Each row of numbers belongs to one of the objects below and depends on some of the facts about them. Some rows are named. Which object is each other row?

Facts:
λ: refers to; φ: is of sort
A {λ=AW BC AM, φ=811}
AA {φ=420}
AB {λ=AW, φ=314}
AC {λ=R, φ=720}
AD {λ=AR, φ=314}
AE {φ=314}
AF {λ=AW AB W, φ=420}
AG {λ=AL W, φ=420}
AH {λ=AL, φ=420}
AI {λ=AW, φ=314}
AJ {λ=BC, φ=811}
AK {λ=AL, φ=920}
AL {λ=AW, φ=314}
AM {λ=AI, φ=420}
AN {λ=AL, φ=811}
AO {λ=R K, φ=811}
AP {φ=314}
AQ {λ=AL, φ=811}
AR {φ=920}
AS {λ=AW BC, φ=720}
AT {λ=AE, φ=314}
AU {φ=720}
AV {λ=H, φ=314}
AW {φ=314}
AX {φ=314}
AY {λ=AW, φ=420}
AZ {λ=AW, φ=811}
B {φ=920}
BA {φ=811}
BB {λ=V, φ=720}
BC {λ=AL, φ=920}
BD {λ=G K, φ=811}
C {φ=420}
D {λ=AW BC, φ=920}
E {λ=AN, φ=314}
F {λ=AT C, φ=420}
G {λ=AL AP, φ=811}
H {λ=E AN, φ=720}
I {λ=AW, φ=920}
J {λ=AL H, φ=920}
K {λ=AN, φ=314}
L {λ=E, φ=314}
M {λ=A W AZ, φ=314}
N {λ=E AD AC, φ=314}
O {λ=I, φ=314}
P {λ=AL, φ=314}
Q {λ=AG, φ=420}
R {φ=720}
S {λ=AN, φ=314}
T {λ=AW D, φ=314}
U {λ=AI, φ=420}
V {φ=420}
W {λ=AB, φ=811}
X {λ=AW, φ=811}
Y {λ=AL C AS, φ=720}
Z {λ=AI W, φ=314}

Known rows:
[ -7  11  23  -2 -13   2  18  -5  -3  12  -4 -24   4 -21]: AK
[  6  10   6 -12   4   4   9  -3  -1  18  -3  -7  10 -15]: AX
[-11 -10  -9  -3 -27  24   7   6  -2 -29   4  -6   3  19]: R
[ 11 -17  33 -54  -4   3   9   2  -6  15   3   4  -3   7]: X
[-11  -8  -1 -26   0  -8  -9  -9  -4 -30   9 -24 -11 -25]: AN
[  4 -20  18 -35  -8   1   8   4 -12  -6  16  -6  -6  14]: AZ
[ -6   8  -4   7   0  -6   5  -9  -2   0  14 -18   5 -17]: AV
[  6  23  13  -8   2  21   2  -9  17   7 -35   3  -5  -6]: AH
[ -6   6  -5   4   4   1  -2 -10 -10  -7  -2 -29   4 -25]: P
[ -9 -19  -6   0 -34  23   4   6  -7 -30  -4  -5   0  26]: AC
[ -5   5  12 -20  -3  17  -5  -3   8 -20   6  10   8 -10]: Y
[ 10   8   9 -14   5   3   9  -6  -5  19  -3  -2   8 -12]: O
[  6  -1   8 -42   1   6  -2   9   2  -4 -10  -9   2 -12]: G
[  2   2  -9   4 -12  -9  -1   0  -3   4  23  -9   7   3]: Z
[-18  14   9  14 -23  -1  27   0  -2   6  17 -30   0  -8]: B
[ -7  -3  -6 -24  -7  -2   8  12   4 -11  10 -12  -2  -1]: BA
[ -5  11 -13   5  -1   3  13  -4  -4  -1   1 -23   5 -13]: AP
[-17   0  -5  -6 -15  14  -2   1   8 -29  23   4   5   3]: BB
[  2 -11  30 -39  -7  -7   0  10   9  12   3  13 -13  16]: A
[  5  -1  11 -13   6  -5   4 -16  -5  15   1  -7   4 -23]: S
[  5   4  11  -9   4  -4   8 -12   2  17   0  -6   7 -18]: L

Name these rows:
Some rows may be objects named above.
[-14   0  -2  -6 -15  15  -2  -2   7 -28  23   4   6   0] | BB
[ -8  25  -6   9  -4  20  15  -1  21  -1 -11  -4  -8   6] | V
[-13 -12 -10  -5 -31  24   8   5  -4 -27   3  -7   3  20] | R
[-4 27  7 12 -4 13  1 -6 17 -8 -6  1  0  7] | AG
[  1   1  -5   1 -12  -9   0   0  -3   5  22 -11   9   3] | Z
[ -4  27  -9  11  -7  21  16  -1  22  -1 -13  -5  -8   7] | V
[  6  -9  44 -14 -18   5  31  -8 -15  29   8 -12   1   6] | I
[  2  24   2 -10  15   2   8  -4  11  19   8  -2  11 -34] | AT
[  4  10 -15   9 -23   8   1   7  23  -1   6   5 -22  36] | AM
[ 14  -7  27 -25   9   9   1 -17 -20  12 -11 -16   7 -21] | AL
[  2  14  19   4  -7  13  12 -10  10   5  -2  11  -1  25] | AF
[-15   2  -5  -5 -14  12  -1   2   5 -27  21   5   6   0] | BB
[ -7  20 -11   5   7   0  11  -2   4   0  15 -19   7 -23] | AE
[-20  11  13  15 -21  -5  20  -6  -4  -5  14 -35  -3 -20] | J
[  2   2  -6   4 -10  -9  -1   1  -3   5  20 -10   8   2] | Z
[ 25 -19  15 -24  -9   0   3  -3 -12  22  13   1   2  13] | AI
[  5 -11  30 -39  -8  -6  -1  11   8  12   1   9 -15  18] | A
[ -5   5  -5   3   3   3  -2 -10 -10 -10   1 -32   2 -25] | P
[  1  27   2 -12  17   0  12  -2  10  19   8  -3  11 -29] | AT
[ -6  -7  37 -20  -6  15  -1  -4   4  -5   6  23  -4   7] | AS
[  7  -9  26  -4  -1  -1  10 -16 -22  12  20  -4  12   3] | AB
[-11  -5  18 -21   1   2  -7 -20  12 -21  24  17   3 -15] | H
[  2  11 -15   7 -23   7   0   9  25  -3   5   5 -22  33] | AM
[  1   2  -5   3 -12  -8   1   0  -3   3  23 -12   7   4] | Z
[  0   0  13  -8   9 -14   6 -24   1  13   9  -6   0 -31] | E
[  1  13  19   5  -8  13  14 -10   9   6  -4  11  -3  24] | AF
[ -4  -7  -3 -23 -12  -2   6  10  -1 -11   7 -15  -7   4] | BD
[  5  -6   8 -11  -1  -5   7 -18  -8  14  -6 -11   3 -17] | K

Now the same objects, written a new way:
Known rows:
[  5   1   5  23  -9   2   6 -13   8  -5   6  -3   9  17  -2  -2  -4  12
  -3 -13   1]: AA
[  2 -11  -1   3  15   2  10  10 -10   0  -2   5  -9 -14   1  -1   4 -11
  -1   0  -4]: G
[  0 -11  -5   1  18  -1  18   7 -13  -1  -1   9 -10 -12   0  -6   3 -22
  -3  -3  -2]: BD
[ -1  -4   4   8   4  -1  -6   8   4  -6   2   3  -2 -11   1   4   2  -3
   1   4  -1]: AP
[ -3  -4   2   7   8  -8  15   5 -15  -6   1   4  -5  -3   4  -8   2 -14
  -1  -1   9]: AL
[ -1  -3  -1   6   6   2  10   6   0  -3   0   1  -2  -2   1   0   0 -14
   0   1   1]: P
[-10  13   6 -10   4  -2 -18  -8 -13   0  -7  -9  -2   1  -4  -3   0   2
   5   4  -5]: AK
[  2 -12   1   2  18   0  12   8  -5  -1  -2   7  -6 -11   0  -5   5 -13
   0  -2  -4]: AJ
[  4  -4   1   3   4  -8   2   7  -1   1   3  -5  -5 -10   0   1   1 -11
   1   8   6]: AI
[  7   3   7  25  -8   2  14 -13  12  -3   3  -8   5  22  -1   0  -4  11
   0 -15   0]: AM
[ 11   1   3  17 -20   3  19 -11   6   2   7 -15   4  18  -5   0  -5  10
  -2 -11   3]: U
[ -1  -4  -2   3   5   2   8   5  -1  -3   1   4  -1  -5   1   1  -1 -17
  -2   0   1]: AV
[  0  -2  -2   6   8  -1  12   6   4   0  -1  -2   1  -2  -1   0   0 -18
   1  -1   0]: M
[  7 -15   2   1  12  -2   5  11  -9   4   0   3  -6 -14   0   0   4  -8
   1   6  -3]: AZ
[-2 -9  2  5  7  3  1  4 -4  0  2  8 12 -2  2 -4  0 -7  1 -1  1]: AX
[ -1  -4  -1   3   5   2  11   5  -2  -3   0   2  -2  -3   1   0  -1 -18
  -1   0   1]: S
[ -6   9   9 -11   2  -3 -26  -7  -9   4  -6 -12   1  -1  -4   2   0   9
   8  10  -6]: I
[  5 -17   1   4  14   9  18   8 -20   8  -1  11   5  -2   1  -5   1  -8
  -2   1  -3]: BA
[  8   5   3  22  -9   1  15 -13  15  -5   4 -11   1  16  -2   0  -3   5
  -2 -15  -1]: AF
[ -1  -5  -6   1   6   0  10   2   1  -3   1   5   0  -4   0   1  -2 -20
  -1   0  -1]: N
[  2  -4 -10  -1   5  -1 -11   9   2   0   6  -3   1  -7  -1   4   1   0
  -3  12   3]: AT

Which object is each row?
A row may be one of the objects named above.
[ -6  17 -10 -35 -19   2 -21  -4  17   7 -10   5   2   8   4   0   1  17
  -3   1   4] | Y
[ 1 -7 -7  4  8 -3 -6  5 -6 -3  3  3  2 -6  2 -3  0 -7 -3 10  8] | AE
[  4 -13   1   0  13  -1  12  11  -7   3   1   0  -5 -13  -2   0   5  -9
   3   0  -6] | X
[  4 -11   1  -1  14   0   9  11  -6   3   1   0  -5 -13  -2   0   5  -8
   1   1  -5] | X
[ -7  17 -10 -38 -19   3 -19  -4  17   7 -10   6   2   8   5   0   0  18
  -3   3   5] | Y
[  1 -11  -3   2  18   0  18   7 -14  -1  -2   8 -10 -11   0  -6   4 -22
  -3  -3  -3] | BD
[-1 -5  4 11  5 -3 10  9 -6 -1  1 -2 -1  2  3  3  1 -3  2  2  5] | AW
[-10  17 -10 -36 -19  -1 -22  -5  17   7  -6  10   7   7   4   0   1  29
  -1   1   4] | AU
[  4 -10  -1  -1  13  -1  10  10  -5   3   1   1  -6 -14  -1   0   5 -10
   1   0  -6] | X
[ 1 -7 -5  4 10 -3 -5  6 -8 -2  3  3  3 -5  2 -2  1 -5 -4 11  8] | AE
[ -4  -4   3   8   9  -8  16   5 -15  -6   1   5  -4  -5   5  -7   1 -14
  -2  -1  10] | AL
[  7 -14   6   0  13  -7   0  11  -9   2   3   0  -7 -20   0   0   6  -3
   3   7  -3] | W

The same objects again, as new rows of numbers:
Some objects and their rows:
[  2  -5   9  -8   4  17   1  -9  -5   2  -7 -19   1   2  -2]: S
[  5  -4  19   5 -11   8   7   0   7   5  -8 -12  15  -5   6]: T
[  0   4  22   0  -9   9   0  -2  -5   0  -2 -13  16   0  -1]: P
[  4  -6   5 -12   8  17  -5 -14  -9   0  -9 -17   0   5   1]: AV
[ 11  -4   9  -5  -3  20   1   3  31   4 -14 -19  15   9   8]: AX
[ -5 -11  25  -7 -11   3  12  -6   9  16  -6  -7  14 -12   5]: AB
[  0 -12  21 -13  -6   1  12  -6  14  18  -4  -3  15 -16   7]: AI
[ -1   3  -7 -12  -7 -12 -14  -6 -14   6   6   7   2 -18  -8]: U
[-12  10   4  -7  -5  -4 -18 -12 -18  -5   3   1  12 -10 -15]: AG
[  6   7 -16  -7  -1   3 -25   5  16  -5  -3  -1   8  -1 -15]: AA
[ 46  10 -30 -12 -16 -18  -2  46  38  -3 -20  -5   3   9  12]: BB
[ 14  -3 -38  -5  14  12  -2  22  16  12  21   1  -7  -3   6]: R
[  0   8 -25  16   6 -10  -4  36   6   8  10   4   3  -5  10]: AS
[ -3   4 -37  -1  17   2 -12  25  -5   3   6  -1 -14   2   5]: H
[ -4   4  -7   0  -3 -18  14   1 -20 -15   5 -18 -25  10   6]: BD
[-26 -10   4  -4  -5 -20  24 -13   4   3  -1  10 -15   1   5]: W
[-11  -4  -2   7  -7 -23  17  -7  -4   0   2  10 -12   4  10]: A
[-14  -5  -2   7  -6 -28  19  -7   1  -5  -2   7 -15   7   8]: X
[ -9   3   1  12   0 -20  12  -5  -7  -9   7  10  -9  10   4]: AJ
[-10  20  17  25  20   2   2  -8 -11 -15   2  22  -5  -1 -19]: AK
[ -9  11  11  20  28  13  -6 -12 -16 -18  -4  19  -9   4 -19]: J

Name these rows:
Some rows may be objects named above.
[-12  11  19  18  25  -5   4  -9   3  -9   6  38  -1  -7 -23] | BC
[ 15  -3 -37  -7  12  12  -4  25  20  10  22   3 -10  -1   8] | R
[ -6   4 -33  -2  21   1 -10  24  -5   4   7   2 -17   4   6] | H
[-10 -12  24 -19  -7 -10  13 -10  16  20   3   7   7 -21  -8] | AW
[ -4  14  16  25  14  -1   5  -7   0  -8   0  30   0  -7 -15] | D
[ -7  16  -3  -1   1 -12 -24  -6 -20  -8   7   2   1  -9 -17] | AH
[-14   5  11  17  14  -4   7 -10   7  -2  -6  26  -8 -11 -12] | I
[  1  -1  12 -16   0   8   3  -6  -2   7   5 -19  -1  -7  -4] | K
[  9   9 -33   9  10   5 -12  40  38   3  -4  -4   2   9  13] | AU
[-11   4  25 -16  -4  -6   4  -8   1   6   8  -4   8 -11  -8] | AL
[ 18  -4 -40   4   9  23  -3  25  16   5  17  -2  -8   7  12] | AC
[ -8   8  -3  14  -1 -22  12  -3  -3 -12   6  17 -10  11   1] | AJ
[  8  -3 -14   4   4  -3  16  -5  -3 -10   9  -5 -20  19   6] | AO
[-11   4   1  14   1 -21  14  -6  -7 -11   5  12 -13  14   2] | AJ
[ -3  -3 -11   4   2  -9  10   2  21 -10 -13   1 -10  22   5] | BA
[ -6   5  -3  16  -4 -18  12  -8  -5 -11   5  14  -6  13   2] | AJ
[ -3  -8   7 -17   4  17  -2 -19  -9   6   1  -7  -7  -2  -2] | E
[  2   7 -24  23   9  -1  -6  46  -2  -2   7  -8   2   9  12] | Y
[ 37   8  -9 -31 -24 -30 -14   2  22  -5 -19   9   4  -5 -19] | V
[ 10   7 -35   8   9   6 -12  41  38   5  -4  -6  -1   9  13] | AU

